Below is a small trained network, with its code and all its weights. Each question gives an input and a target symbol and asks what happens when units are switched off, that is, made to give their printed mean instead of their output.

import numpy as np


def w(rows, s, z=0):
    codes = np.array(rows[::2]) - 128.0
    scale = np.full(codes.shape[1], s)
    scale[-1] = z or s
    return codes * scale


def norm(h):
    return h / np.sqrt((h * h).mean(-1, keepdims=True) + 1e-5)


def f(y):
    return y / 2 * (1 + np.tanh(0.7978845608 * (y + 0.044715 * y**3)))


def softmax(a):
    e = np.exp(a - a.max(-1, keepdims=True))
    return e / e.sum(-1, keepdims=True)


def log_softmax(a):
    a = a - a.max(-1, keepdims=True)
    return a - np.log(np.exp(a).sum(-1, keepdims=True))


def net(x, mask):
    ids = ['βγδζηθξσω'.index(c) for c in x.split()]
    T = len(ids)
    res = E[ids] + P[:T]
    u = 0
    for l in range(3):
        r = norm(res)
        for j in range(2):
            rows = slice(3 * j, 3 * j + 3)
            q, k, v = (r @ M[l][rows].T for M in (Q, K, V))
            z = softmax(np.where(np.tri(T) > 0, q @ k.T / 3**0.5, -1e9)) @ v
            o = O[l][rows]
            res = res + np.where(mask[u + j], z, o[:, -1]) @ o[:, :-1]
        u += 2
        y = f(norm(res) @ A[l][:, :-1].T + A[l][:, -1])
        res = res + np.where(mask[u : u + 4], y, B[l][:, -1]) @ B[l][:, :-1]
        u += 4
    return log_softmax(norm(res)[-1] @ U[:, :-1].T + U[:, -1])


Q, K, V, O, A, B = {}, {}, {}, {}, {}, {}
E = w([
[252,183,115],'β',
[85,123,184],'γ',
[224,82,125],'δ',
[219,63,123],'ζ',
[89,140,27],'η',
[112,39,159],'θ',
[201,95,194],'ξ',
[187,110,189],'σ',
[155,222,163],'ω',
],0.004)
P = w([
[105,125,134],'0',
[233,153,59],'1',
[234,164,104],'2',
[97,141,184],'3',
[124,96,105],'4',
[153,70,121],'5',
[99,206,202],'6',
[96,252,60],'7',
[121,3,25],'8',
],0.0053)
Q[0] = w([
[141,254,141],'L0H0',
[58,226,198],'L0H0',
[202,123,22],'L0H0',
[90,86,159],'L0H1',
[137,94,46],'L0H1',
[146,145,147],'L0H1',
],0.0066)
K[0] = w([
[123,1,112],'L0H0',
[155,61,61],'L0H0',
[121,121,199],'L0H0',
[156,196,106],'L0H1',
[102,153,193],'L0H1',
[120,88,98],'L0H1',
],0.0092)
V[0] = w([
[203,251,157],'L0H0',
[221,45,175],'L0H0',
[133,112,254],'L0H0',
[27,147,149],'L0H1',
[149,193,188],'L0H1',
[226,82,191],'L0H1',
],0.0075)
O[0] = w([
[91,219,114,224],'L0H0',
[18,94,131,215],'L0H0',
[69,138,254,113],'L0H0',
[193,94,160,2],'L0H1',
[111,171,181,137],'L0H1',
[37,141,137,216],'L0H1',
],0.009,0.0031)
A[0] = w([
[131,127,149,105],'L0N0',
[155,2,177,3],'L0N1',
[118,113,122,28],'L0N2',
[142,83,122,1],'L0N3',
],0.0039,0.00089)
B[0] = w([
[106,139,141,91],'L0N0',
[4,142,122,2],'L0N1',
[126,172,130,78],'L0N2',
[144,222,128,22],'L0N3',
],0.0023,0.0007)
Q[1] = w([
[43,145,40],'L1H0',
[2,151,30],'L1H0',
[137,143,213],'L1H0',
[43,180,78],'L1H1',
[173,20,152],'L1H1',
[77,178,95],'L1H1',
],0.0051)
K[1] = w([
[255,165,176],'L1H0',
[225,142,200],'L1H0',
[137,113,20],'L1H0',
[154,70,153],'L1H1',
[111,195,126],'L1H1',
[158,44,158],'L1H1',
],0.0042)
V[1] = w([
[73,32,109],'L1H0',
[118,51,146],'L1H0',
[77,95,33],'L1H0',
[170,187,226],'L1H1',
[100,124,131],'L1H1',
[130,1,173],'L1H1',
],0.0073)
O[1] = w([
[78,65,112,128],'L1H0',
[117,61,143,67],'L1H0',
[61,58,12,229],'L1H0',
[166,205,221,43],'L1H1',
[83,123,133,157],'L1H1',
[169,1,204,3],'L1H1',
],0.0052,0.0023)
A[1] = w([
[87,108,141,108],'L1N0',
[201,120,58,1],'L1N1',
[97,144,180,81],'L1N2',
[3,131,101,249],'L1N3',
],0.0038,0.0023)
B[1] = w([
[180,110,150,131],'L1N0',
[20,129,188,112],'L1N1',
[134,158,107,119],'L1N2',
[253,69,54,253],'L1N3',
],0.0035,0.004)
Q[2] = w([
[135,114,196],'L2H0',
[176,75,181],'L2H0',
[203,116,254],'L2H0',
[117,164,103],'L2H1',
[204,160,205],'L2H1',
[101,228,69],'L2H1',
],0.0096)
K[2] = w([
[29,233,132],'L2H0',
[95,218,104],'L2H0',
[34,254,115],'L2H0',
[140,82,95],'L2H1',
[29,148,97],'L2H1',
[165,30,70],'L2H1',
],0.009)
V[2] = w([
[173,156,165],'L2H0',
[89,120,251],'L2H0',
[144,77,49],'L2H0',
[82,198,141],'L2H1',
[1,88,125],'L2H1',
[79,153,161],'L2H1',
],0.0073)
O[2] = w([
[179,105,169,74],'L2H0',
[85,87,229,5],'L2H0',
[125,118,2,210],'L2H0',
[103,228,229,146],'L2H1',
[23,140,136,175],'L2H1',
[101,136,170,114],'L2H1',
],0.0063,0.0028)
A[2] = w([
[173,255,230,254],'L2N0',
[76,222,119,174],'L2N1',
[60,130,77,233],'L2N2',
[164,94,204,210],'L2N3',
],0.0063,0.0039)
B[2] = w([
[231,18,132,207],'L2N0',
[140,32,118,208],'L2N1',
[251,40,92,253],'L2N2',
[254,128,130,137],'L2N3',
],0.0039,0.0049)
U = w([
[79,230,91,120],'β',
[173,98,181,254],'γ',
[81,123,103,11],'δ',
[83,101,102,25],'ζ',
[210,102,64,216],'η',
[132,8,138,145],'θ',
[88,125,149,59],'ξ',
[85,127,157,145],'σ',
[153,213,151,138],'ω',
],0.011,0.0028)

Each question gives the input, a string of symbols that net reads in full, and the target symbol t.
The units are the heads (3 rows each of Q, K, V and O) and the neurons (one row each of A and B). Each row of codes is followed by its name. A weight is (code - 128) times the scale printed after its matrix; where a second scale follows, it is the last column's (O, A, B and U).
mask holds one flag per unit, layer by layer, with each layer's heads first. A switched-off unit (its flag False) gives its mean, the last column of its rows in O or B, instead of its output. The means were averaged over made-up inputs and are rounded, as every weight is.
A unit's drop is (log p(t) with every unit on - log p(t) with that unit switched off) / (log p(t) with every unit on - log p(t) with every unit switched off).
The circuit of an input: a set's keep is (log p(t) with only the set's units on - log p(t) with every unit switched off) / (log p(t) with every unit on - log p(t) with every unit switched off). Starting from the 12 units with the biggest drops (on a tie, the unit counted first), units are removed one at a time, each time the one whose removal leaves the highest keep (on an exact tie, the one counted first), for as long as the keep stays at least 0.8.
units of the circuit, in order: the units of the circuit, biggest drop first
unit that matters most: the unit with the biggest drop
heads that matter: for each layer, one digit per head in row order, 1 if its drop is at least 0.15 and else 0, layers parted by /
drop when u is switched off: that unit's drop, to one decimal
input γ σ ξ γ β η σ γ, target γ: units of the circuit, in order => [L1H0 L2H0 L0H0]
input β σ β β ω ω β β η, target β: units of the circuit, in order => [L0H0 L2H1]
input β θ η β σ, target β: units of the circuit, in order => [L0H0]
input β θ γ σ δ ξ η δ γ, target β: units of the circuit, in order => [L0H0 L2H1]
input θ β ζ, target θ: units of the circuit, in order => [L0H0 L1H1]
input γ ζ θ η δ ω ζ ξ θ, target γ: heads that matter => 10 / 11 / 10
input γ β η η σ, target γ: heads that matter => 00 / 10 / 10
input η ζ η σ β θ η, target η: units of the circuit, in order => [L2H1 L0H1]
input γ η β ω, target γ: heads that matter => 00 / 00 / 10
input β η σ ζ θ, target β: units of the circuit, in order => [L0H0 L1H1]
input γ ω δ η η η η, target η: heads that matter => 11 / 00 / 00
input β γ δ ξ β, target β: heads that matter => 00 / 01 / 00
input η θ γ β θ β β γ, target η: units of the circuit, in order => [L2H1 L0H0]
input θ ω ω, target θ: unit that matters most => L0H0
input β θ θ β σ θ, target β: heads that matter => 10 / 00 / 00
input ω σ γ σ η η γ, target η: heads that matter => 10 / 00 / 00
input θ ζ ω ω ω η δ, target θ: drop when L0H0 is switched off => 0.7
input θ β ω, target θ: drop when L0H0 is switched off => 0.7
input γ η ζ, target γ: drop when L0H0 is switched off => 0.2
input θ ξ θ η θ ξ β, target θ: units of the circuit, in order => [L0H0]
